[[-18, 63, -24, 8], [-17, 55, -11, -5], [-9, 44, -11, -19], [2, -59, 13, 13], [2, 51, -11, -17], [4, -15, -46, 37], [-28, 52, -22, -15]]
The third entry in reading order: -24
The first entry in reading order is -18
The 3rd smallest entry: -28
The entry just right of -18: 63

Read these off the table that follows. Counting starts at 1.
1) Read off the entry at row 2, column 1.
2) Read off the entry in the bottom-left corner.
3) Read off the minimum.
4) Read off the entry at row 1, column 2.
5) Read off the entry in the top-left corner.
6) Read off the entry in row 3 and column 1.
7) Read off the bottom-right entry.
8) Read off the entry just right of 43.
 10   11    7  -29   32   13   30   32  -10    4   26
 16  -38   15  -45    8   11    3    7   34    2   28
-13   47   -8   17   14   11    9   40   27   30    5
 44  -15  -13   23   -5   -3   57   -7  -60  -28   14
  0    0   11   16  -23   -9   13    2   -6   10   -6
-10   15  -12  -39  -26   -6   17   -2  -26   26  -34
-10   43    7    6   -1   -3   -9   26   25   21  -22
  4   15  -51   46   42   19   12   -2  -54   26  -45
-12   -1  -69  -29  -41    4   10   15  -38    9  -14
-37   50  -13  -11   -5  -12   17   21   39   47    7
 -9   -8  -39    8   -3  -29   23    4  -34   13  -13
  3    1  -25   41    8   59  -24   -3   15  -14   28
-14  -20    6    0    9    2    7  -11   10    5   35
 22  -12   -7  -56  -18   35   -7  -29  -25  -23  -13
  3  -52  -14  -40    9   23  -18  -14   24   -9   33
-35   13  -14  -28   17   10  -34   25   17    6   11
1) 16
2) -35
3) -69
4) 11
5) 10
6) -13
7) 11
8) 7

Questions about the grid below. Rows and columns are numbered from 1.
1) Which number is the top-left entry?
2) Which number is the bottom-right entry?
3) Which number is the entry just right of the largest entry?
4) Which number is the entry just left of the smallest entry?
5) Which number is the entry directly below -14?
6) Which number is the bottom-left entry?
7) Which number is the entry at row 2, column 1?
8) Which number is the top-right entry?
[[  9   1  -8  -4  11 -46  12  23 -29 -46 -13  -8  -1  16 -38 -17]
 [  6 -13  10   2   3   6  10  -3   0  16  10  16   9 -36  38  22]
 [-48 -18  -8 -11 -32  33 -46 -38  10  38   1 -32 -33 -13  23 -20]
 [ -6  33  43 -20 -26  11 -25 -26 -22   3  39  -1  27  -6 -21  -4]
 [-22 -26 -41 -16 -21  -4 -12 -22  23   1 -36 -22 -27   0   1 -15]
 [ 27  17  -8 -30 -15 -12  27  -9  19 -26 -18  19  36 -15 -16  19]
 [-24 -15 -31 -38 -28 -33  -2  -9  -8 -35 -33 -37 -10  -4  -7 -36]
 [  1  -4  31  31  13  21 -10 -14  17  51  44  21   1  -8  27  25]
 [  5 -42 -43   6  19 -53  29  22  -4 -31 -39  -6 -21   9   4 -11]]
1) 9
2) -11
3) 44
4) 19
5) 22
6) 5
7) 6
8) -17

Questions about the table below. Indices start at 1.
1) Read off the entry directly above -4.
2) Read off the entry at row 1, column 2.
3) Read off the entry in the top-right corner.
4) Read off the bottom-right entry.
5) Read off the entry in the bottom-left corner.
6) Read off the entry at row 3, column 1.
[[ -5  -3 -18 -13  -5 -12 -17 -13   2 -18  27  -2]
 [ -3 -47 -24  18 -28  22   2  15  10  15  18   8]
 [-18   9  -1   1   1 -10   1 -10  32 -20  -1   8]
 [ 20  26  10  13  12  22   1  10 -37  -9 -29 -21]
 [  9  54  -8   3   7 -35   5   1  -6  20   7  -9]
 [-25  37  17   6  15  29   0 -13  32 -15 -23  -7]
 [-14  -7  -3 -12  28   7 -26 -43   7 -25  -5  21]
 [ -8 -25  30  12 -21   1  25  20 -20 -26 -21 -10]
 [-34  -6   5 -11 -26   5  -3  -3  23 -31  23 -21]
 [  5 -28  11 -29  20 -11 -10 -19 -10  42 -13  16]
 [-26  10 -24   1  -4 -24 -15 -26  23  33  -9  -3]
 [ -7 -18 -19  21 -12 -13  -2  -5   0 -28 -20   3]]
1) 20
2) -3
3) -2
4) 3
5) -7
6) -18

m = [[56, 95, 54, 52, 74, 51, 54, 53, 79, 63], [54, 61, 83, 32, 87, 34, 36, 52, 41, 78], [85, 58, 68, 21, 46, 23, 18, 74, 49, 59], [39, 19, 36, 71, 17, 65, 72, 37, 21, 34], [37, 53, 53, 45, 69, 26, 50, 54, 37, 86], [48, 73, 46, 63, 55, 48, 48, 28, 50, 24], [62, 74, 38, 41, 76, 43, 51, 76, 75, 49], [43, 22, 31, 68, 23, 62, 84, 52, 22, 46], [44, 77, 54, 48, 80, 53, 70, 57, 53, 57]]
Report the entry just left of 24.
50
Report the fourth entry in reading order.
52
The 2nd entry in reading order: 95
Report the entry just left of 79.
53
The 5th entry in reading order: 74
The entry just left of the smallest entry is 71
Report the entry just right of the largest entry.
54
Report the 1st entry in reading order.
56
Report the entry just right of the smallest entry.
65
Report the 2nd largest entry.
87

Read these off the array that follows.
1) Give the largest entry in the first column.
2) Give the largest entry in the first row.
3) Give the fifth-last entry, reading row by row.
4) Give the third entry on the diagonal from the top-right corner.
5) Give the entry just right of the largest entry.
6) Give the second entry, reading row by row.
7) Give the entry just right of the smallest entry.
8) Give the smallest entry in the last row.
array([[35, 46, 87, 62],
       [57, 65, 44, 32],
       [81, 21, 79, 60],
       [50, 56, 51, 35],
       [61, 48, 47, 59],
       [58, 41, 39, 63],
       [63, 66, 54, 65],
       [16, 63, 61, 47],
       [33, 52, 13, 49],
       [56, 40, 57, 53],
       [58, 39, 28, 56],
       [52, 64, 27, 22],
       [54, 42, 33, 53],
       [42, 37, 70, 38],
       [44, 53, 32, 32],
       [79, 18, 10, 26]])
1) 81
2) 87
3) 32
4) 21
5) 62
6) 46
7) 26
8) 10
